Below are the code and all the weights of a small trained network. Each question names an input and a class and asks about switching units off, where a switched-off unit gives its printed mean instead of its output.

import numpy as np


def w(rows, s, z=0):
    codes = np.array(rows[::2]) - 128.0
    scale = np.full(codes.shape[1], s)
    scale[-1] = z or s
    return codes * scale


def f(y):
    return np.maximum(y, 0)


def log_softmax(a):
    a = a - a.max(-1, keepdims=True)
    return a - np.log(np.exp(a).sum(-1, keepdims=True))


def net(x, mask):
    res = np.array(x, float).reshape(1, 3) / 4 @ E
    y = f(res @ A[0][:, :-1].T + A[0][:, -1])
    res = res + np.where(mask, y, B[0][:, -1]) @ B[0][:, :-1]
    return log_softmax(res[-1] @ U[:, :-1].T + U[:, -1])


A, B = {}, {}
E = w([
[180,121,254,107,126,114,147],'x0',
[42,191,182,209,95,123,136],'x1',
[92,86,121,85,147,20,82],'x2',
],0.0099)
A[0] = w([
[94,133,57,149,122,133,104,83],'N0',
[96,125,144,145,125,136,131,143],'N1',
[93,112,133,130,136,58,114,97],'N2',
[161,137,209,120,133,129,128,94],'N3',
[72,155,156,153,113,138,144,124],'N4',
[156,135,131,161,115,249,134,110],'N5',
[185,135,103,107,125,159,143,112],'N6',
[148,155,128,140,125,198,141,104],'N7',
[151,110,121,121,130,137,118,199],'N8',
[146,120,166,126,108,123,117,96],'N9',
[130,125,115,143,120,131,124,245],'N10',
[114,113,118,106,114,35,118,113],'N11',
[79,155,163,173,116,127,107,104],'N12',
[140,113,130,119,119,137,113,107],'N13',
[149,117,190,118,136,129,133,146],'N14',
[197,103,95,92,127,118,121,90],'N15',
[96,128,54,144,130,176,139,111],'N16',
[155,103,163,143,129,118,134,111],'N17',
[102,128,84,127,140,113,131,124],'N18',
[88,129,132,158,121,129,130,103],'N19',
[165,102,89,117,122,143,119,100],'N20',
],0.018,0.011)
B[0] = w([
[175,98,106,141,59,132,132,209],'N0',
[127,137,110,121,159,135,139,170],'N1',
[123,111,172,152,143,84,129,195],'N2',
[171,119,91,131,61,128,124,195],'N3',
[119,106,102,133,177,169,130,203],'N4',
[110,104,188,145,139,54,115,254],'N5',
[116,103,106,142,161,145,123,189],'N6',
[121,110,165,144,137,80,122,204],'N7',
[109,173,130,105,164,154,138,204],'N8',
[138,106,103,136,89,125,127,154],'N9',
[89,253,159,37,141,146,136,239],'N10',
[116,108,182,151,138,78,117,223],'N11',
[120,100,87,144,174,164,129,200],'N12',
[129,108,118,136,127,137,125,139],'N13',
[145,146,120,106,74,142,126,198],'N14',
[113,85,93,179,168,158,133,208],'N15',
[169,119,112,131,54,127,124,227],'N16',
[144,127,108,142,90,128,134,162],'N17',
[150,124,133,124,85,122,126,189],'N18',
[142,100,105,141,148,152,129,168],'N19',
[129,97,106,152,153,156,134,182],'N20',
],0.031,0.012)
U = w([
[106,84,232,170,144,14,87,153],'0',
[221,120,87,126,17,130,126,17],'1',
[100,65,63,175,219,193,148,28],'2',
[83,248,158,44,142,135,148,251],'3',
],0.011,0.0025)

Each question gives the input, the list of numbers given to net, and the class t.
The units are the neurons (one row each of A and B). Each row of codes is followed by its name. A weight is (code - 128) times the scale printed after its matrix; where a second scale follows, it is the last column's (A, B and U).
mask holds one flag per neuron, in row order. A switched-off neuron (its flag False) gives its mean, the last column of its row in B, instead of its output. The means were averaged over made-up inputs and are rounded, as every weight is.
A unit's drop is (log p(t) with every unit on - log p(t) with that unit switched off) / (log p(t) with every unit on - log p(t) with every unit switched off).
The circuit of an input: a set's keep is (log p(t) with only the set's units on - log p(t) with every unit switched off) / (log p(t) with every unit on - log p(t) with every unit switched off). Starting from the 12 units with the biggest drops (on a tie, the unit counted first), units are removed one at a time, each time the one whose removal leaves the highest keep (on an exact tie, the one counted first), for as long as the keep stays at least 0.8.
units of the circuit, in order: the units of the circuit, biggest drop first
unit that matters most: the unit with the biggest drop
top k neurons: the k neurons with the biggest drops, biggest first
drop when u is switched off: that unit's drop, to one decimal
input [-6,8,5], class 2: units of the circuit, in order -> N12
input [-2,-7,6], class 2: top 4 neurons -> N15, N5, N20, N7
input [-8,1,7], class 1: top 2 neurons -> N0, N5
input [-7,0,-7], class 0: top 4 neurons -> N5, N7, N3, N14
input [-7,8,-5], class 2: top 3 neurons -> N4, N12, N19
input [5,-5,-4], class 1: top 4 neurons -> N3, N14, N11, N4
input [-7,-6,-8], class 0: top 2 neurons -> N5, N7
input [1,3,2], class 3: top 2 neurons -> N15, N5
input [-7,4,-6], class 1: top 2 neurons -> N16, N0
input [0,-7,-7], class 0: top 4 neurons -> N5, N7, N12, N4
input [7,7,-2], class 1: top 3 neurons -> N3, N14, N15
input [4,5,0], class 2: drop when N16 is switched off -> 0.4
input [-4,7,6], class 2: drop when N19 is switched off -> 0.3
input [-5,0,-8], class 0: drop when N5 is switched off -> 2.8
input [8,4,-5], class 1: unit that matters most -> N3
